Below is a small trained network, with its code and all its weights. Each question gives an input and a target symbol and asks what happens when units are switched off, that is, made to give their printed mean instead of their output.

import numpy as np


def w(rows, s, z=0):
    codes = np.array(rows[::2]) - 128.0
    scale = np.full(codes.shape[1], s)
    scale[-1] = z or s
    return codes * scale


def norm(h):
    return h / np.sqrt((h * h).mean(-1, keepdims=True) + 1e-5)


def f(y):
    return np.maximum(y, 0)


def softmax(a):
    e = np.exp(a - a.max(-1, keepdims=True))
    return e / e.sum(-1, keepdims=True)


def log_softmax(a):
    a = a - a.max(-1, keepdims=True)
    return a - np.log(np.exp(a).sum(-1, keepdims=True))


def net(x, mask):
    ids = ['δεθλξπτφψω'.index(c) for c in x.split()]
    T = len(ids)
    res = E[ids] + P[:T]
    r = norm(res)
    for j in range(3):
        rows = slice(3 * j, 3 * j + 3)
        q, k, v = (r @ M[0][rows].T for M in (Q, K, V))
        z = softmax(np.where(np.tri(T) > 0, q @ k.T / 3**0.5, -1e9)) @ v
        o = O[0][rows]
        res = res + np.where(mask[j], z, o[:, -1]) @ o[:, :-1]
    y = f(norm(res) @ A[0][:, :-1].T + A[0][:, -1])
    res = res + np.where(mask[3:15], y, B[0][:, -1]) @ B[0][:, :-1]
    return log_softmax(norm(res)[-1] @ U[:, :-1].T + U[:, -1])


Q, K, V, O, A, B = {}, {}, {}, {}, {}, {}
E = w([
[44,229,143,213,47,151,145,124],'δ',
[213,207,165,134,1,102,77,187],'ε',
[168,153,111,97,158,89,64,104],'θ',
[127,149,132,207,99,136,99,182],'λ',
[131,179,78,132,178,158,46,148],'ξ',
[28,85,186,96,139,178,132,74],'π',
[104,219,132,176,118,138,136,123],'τ',
[83,108,137,29,17,151,118,89],'φ',
[85,132,93,120,99,83,152,151],'ψ',
[86,190,170,76,133,118,123,198],'ω',
],0.02)
P = w([
[180,206,69,158,13,76,2,130],'0',
[167,178,73,130,26,110,42,152],'1',
[171,182,82,157,80,112,74,134],'2',
[165,154,80,177,120,103,68,108],'3',
[160,141,100,179,129,114,97,84],'4',
[133,158,100,183,129,103,128,85],'5',
[132,163,109,192,132,103,146,79],'6',
],0.0072)
Q[0] = w([
[86,9,131,105,147,181,197,103],'head 0',
[144,12,110,135,142,166,148,139],'head 0',
[117,178,90,123,77,93,111,115],'head 0',
[140,156,82,146,118,119,39,90],'head 1',
[111,137,70,134,144,95,142,119],'head 1',
[106,210,89,135,5,94,82,106],'head 1',
[218,105,134,119,177,88,144,138],'head 2',
[107,84,116,155,120,134,144,101],'head 2',
[169,48,118,111,121,119,182,92],'head 2',
],0.011)
K[0] = w([
[220,165,94,144,73,189,114,63],'head 0',
[229,214,59,129,5,170,103,153],'head 0',
[42,78,152,182,191,136,196,72],'head 0',
[67,174,63,75,160,58,187,169],'head 1',
[59,160,98,159,63,106,177,172],'head 1',
[79,78,128,69,201,67,254,228],'head 1',
[118,113,199,78,169,109,154,245],'head 2',
[142,156,174,163,165,115,125,84],'head 2',
[176,196,206,39,84,247,66,135],'head 2',
],0.0074)
V[0] = w([
[182,129,7,187,71,111,153,99],'head 0',
[90,190,82,111,91,88,117,169],'head 0',
[109,143,164,157,121,177,38,43],'head 0',
[131,135,182,79,181,154,141,115],'head 1',
[184,134,177,160,142,183,105,146],'head 1',
[99,148,157,102,176,58,157,163],'head 1',
[98,121,171,121,101,144,77,90],'head 2',
[115,160,148,151,111,172,136,139],'head 2',
[193,88,189,175,114,181,114,68],'head 2',
],0.011)
O[0] = w([
[194,117,149,42,42,112,254,98,160],'head 0',
[106,95,132,175,224,126,124,43,248],'head 0',
[187,79,58,111,108,197,52,185,161],'head 0',
[93,220,56,74,137,95,125,109,44],'head 1',
[77,223,37,175,217,98,107,147,65],'head 1',
[168,177,170,150,75,127,13,108,145],'head 1',
[138,185,80,97,115,157,182,215,145],'head 2',
[98,169,125,82,104,97,71,206,159],'head 2',
[131,188,55,183,235,77,141,146,62],'head 2',
],0.008,0.014)
A[0] = w([
[185,139,71,44,145,107,143,78,108],'neuron 0',
[84,137,207,65,102,141,34,126,187],'neuron 1',
[88,87,170,138,165,139,93,116,251],'neuron 2',
[182,152,109,63,86,76,99,126,63],'neuron 3',
[79,116,133,97,130,171,121,70,78],'neuron 4',
[112,99,174,193,208,108,102,135,214],'neuron 5',
[191,117,114,132,97,158,204,117,114],'neuron 6',
[66,131,118,157,93,108,113,90,117],'neuron 7',
[88,142,119,113,96,125,100,107,137],'neuron 8',
[157,126,108,95,80,149,121,74,138],'neuron 9',
[145,83,168,31,74,103,112,181,179],'neuron 10',
[190,70,174,152,112,4,201,117,169],'neuron 11',
],0.011,0.003)
B[0] = w([
[153,128,118,83,7,72,130,154,150],'neuron 0',
[129,102,112,209,151,149,53,134,254],'neuron 1',
[131,220,125,76,88,104,52,169,205],'neuron 2',
[73,156,116,114,210,119,209,163,162],'neuron 3',
[115,165,97,134,151,95,187,184,171],'neuron 4',
[2,145,83,199,125,55,128,126,176],'neuron 5',
[139,133,89,129,151,114,131,79,233],'neuron 6',
[100,164,208,10,123,51,131,179,157],'neuron 7',
[149,87,54,97,167,70,112,196,157],'neuron 8',
[125,167,147,138,205,135,131,66,225],'neuron 9',
[135,137,174,246,155,79,99,144,253],'neuron 10',
[49,92,202,40,191,207,129,149,229],'neuron 11',
],0.0088,0.0092)
U = w([
[167,167,184,147,171,87,159,198,1],'δ',
[92,162,124,121,33,113,164,161,184],'ε',
[128,152,85,175,138,159,140,61,173],'θ',
[98,53,73,152,78,33,152,99,115],'λ',
[96,116,111,94,129,117,129,153,163],'ξ',
[160,103,75,36,78,188,83,160,172],'π',
[83,168,152,148,130,9,50,108,77],'τ',
[106,65,110,157,161,171,171,183,68],'φ',
[111,87,219,102,113,155,107,80,125],'ψ',
[172,131,124,39,128,36,89,121,194],'ω',
],0.013,0.0029)

Each question gives the input, a string of symbols that net reads in full, and the target symbol t.
The units are the heads (3 rows each of Q, K, V and O) and the neurons (one row each of A and B). Each row of codes is followed by its name. A weight is (code - 128) times the scale printed after its matrix; where a second scale follows, it is the last column's (O, A, B and U).
mask holds one flag per unit, heads first, then neurons. A switched-off unit (its flag False) gives its mean, the last column of its rows in O or B, instead of its output. The means were averaged over made-up inputs and are rounded, as every weight is.
A unit's drop is (log p(t) with every unit on - log p(t) with that unit switched off) / (log p(t) with every unit on - log p(t) with every unit switched off).
The circuit of an input: a set's keep is (log p(t) with only the set's units on - log p(t) with every unit switched off) / (log p(t) with every unit on - log p(t) with every unit switched off). Starting from the 12 units with the biggest drops (on a tie, the unit counted first), units are removed one at a time, each time the one whose removal leaves the highest keep (on an exact tie, the one counted first), for as long as the keep stays at least 0.8.
units of the circuit, in order: the units of the circuit, biggest drop first
top k neurons: the k neurons with the biggest drops, biggest first
heads that matter: for each layer, one digit per head in row order, 1 if its drop is at least 0.15 and else 0, layers parted by /
drop of u: that unit's drop, to one decimal
input τ ξ π, target τ: units of the circuit, in order : (neuron 2; head 1)
input δ δ τ ε, target δ: heads that matter : 011
input δ τ τ π θ π, target ξ: top 4 neurons : (neuron 4; neuron 10; neuron 2; neuron 5)
input δ λ τ τ π, target τ: heads that matter : 011
input ψ ξ τ λ ω δ, target τ: heads that matter : 000
input φ ψ π, target φ: units of the circuit, in order : (head 2; neuron 4; head 1)
input π ξ ε, target π: heads that matter : 100
input ε τ λ θ ε, target δ: heads that matter : 010
input ψ δ ξ, target ψ: heads that matter : 100
input τ ω ε τ φ, target τ: top neuron : (neuron 10)
input τ τ λ θ φ δ, target ε: top 3 neurons : (neuron 7; neuron 10; neuron 11)
input θ ω φ λ δ, target τ: heads that matter : 010
input τ τ ξ, target π: heads that matter : 110
input ψ θ φ ψ τ ε δ, target ψ: heads that matter : 000
input π ω θ, target π: units of the circuit, in order : (head 0)
input φ λ φ, target λ: top 3 neurons : (neuron 10; neuron 11; neuron 0)
input τ τ λ, target φ: drop of neuron 0 : 0.0
input ψ τ ε ψ, target ψ: drop of neuron 11 : 0.1
input π ξ τ, target π: drop of head 0 : 0.8
input ω δ φ π θ π, target ξ: drop of head 0 : 0.2
input φ τ δ τ, target θ: top neuron : (neuron 11)
